Below are the code and all the weights of a small trained network. Each question names an input and a class and asks about switching units off, where a switched-off unit gives its printed mean instead of its output.

import numpy as np


def w(rows, s, z=0):
    codes = np.array(rows[::2]) - 128.0
    scale = np.full(codes.shape[1], s)
    scale[-1] = z or s
    return codes * scale


def f(y):
    return np.maximum(y, 0)


def log_softmax(a):
    a = a - a.max(-1, keepdims=True)
    return a - np.log(np.exp(a).sum(-1, keepdims=True))


def net(x, mask):
    res = np.array(x, float).reshape(1, 5) / 4 @ E
    y = f(res @ A[0][:, :-1].T + A[0][:, -1])
    res = res + np.where(mask, y, B[0][:, -1]) @ B[0][:, :-1]
    return log_softmax(res[-1] @ U[:, :-1].T + U[:, -1])


A, B = {}, {}
E = w([
[220,96,180,191],'x0',
[126,115,123,117],'x1',
[123,187,156,1],'x2',
[219,88,174,177],'x3',
[130,112,120,112],'x4',
],0.009)
A[0] = w([
[183,66,124,169,111],'neuron 0',
[82,117,8,207,183],'neuron 1',
[139,70,150,164,64],'neuron 2',
[74,191,126,110,86],'neuron 3',
[62,133,165,94,182],'neuron 4',
[134,120,178,193,74],'neuron 5',
[116,144,179,122,254],'neuron 6',
],0.012,0.0063)
B[0] = w([
[132,219,39,152,235],'neuron 0',
[200,34,168,209,255],'neuron 1',
[80,200,69,101,185],'neuron 2',
[56,165,92,42,182],'neuron 3',
[2,63,176,98,201],'neuron 4',
[103,214,61,140,195],'neuron 5',
[161,26,159,195,220],'neuron 6',
],0.0088,0.0085)
U = w([
[84,49,254,101,182],'0',
[181,96,186,124,208],'1',
[41,190,75,62,3],'2',
],0.009,0.0045)

Each question gives the input, the list of numbers given to net, and the class t.
The units are the neurons (one row each of A and B). Each row of codes is followed by its name. A weight is (code - 128) times the scale printed after its matrix; where a second scale follows, it is the last column's (A, B and U).
mask holds one flag per neuron, in row order. A switched-off neuron (its flag False) gives its mean, the last column of its row in B, instead of its output. The means were averaged over made-up inputs and are rounded, as every weight is.
A unit's drop is (log p(t) with every unit on - log p(t) with that unit switched off) / (log p(t) with every unit on - log p(t) with every unit switched off).
The circuit of an input: a set's keep is (log p(t) with only the set's units on - log p(t) with every unit switched off) / (log p(t) with every unit on - log p(t) with every unit switched off). Starting from all 7 units, units are removed one at a time, each time the one whose removal leaves the highest keep (on an exact tie, the one counted first), for as long as the keep stays at least 0.8.
units of the circuit, in order: the units of the circuit, biggest drop first
top k neurons: the k neurons with the biggest drops, biggest first
drop of u: that unit's drop, to one decimal
input [-7,5,-1,-8,2], class 0: units of the circuit, in order => neuron 1; neuron 4
input [6,6,-1,3,6], class 2: units of the circuit, in order => neuron 1; neuron 0
input [-5,-8,-5,-8,7], class 0: units of the circuit, in order => neuron 1
input [6,6,-7,3,8], class 2: units of the circuit, in order => neuron 0; neuron 2
input [7,-8,7,-6,-2], class 0: units of the circuit, in order => neuron 0; neuron 4
input [2,6,-7,4,6], class 2: top 3 neurons => neuron 0; neuron 2; neuron 5
input [-7,8,-1,-6,-8], class 0: top 2 neurons => neuron 1; neuron 0
input [2,5,-5,1,6], class 2: top 4 neurons => neuron 0; neuron 2; neuron 6; neuron 5
input [4,8,7,-7,6], class 0: top 3 neurons => neuron 0; neuron 4; neuron 5
input [-8,-1,2,3,1], class 0: drop of neuron 4 => 0.3
input [6,4,-5,4,-7], class 2: drop of neuron 0 => 0.2
input [6,8,-8,8,6], class 2: drop of neuron 0 => 0.1
input [6,-8,-8,2,-4], class 2: drop of neuron 4 => 0.0
input [-6,6,-5,-5,6], class 0: units of the circuit, in order => neuron 1
input [-6,2,4,6,-2], class 0: units of the circuit, in order => neuron 0; neuron 4
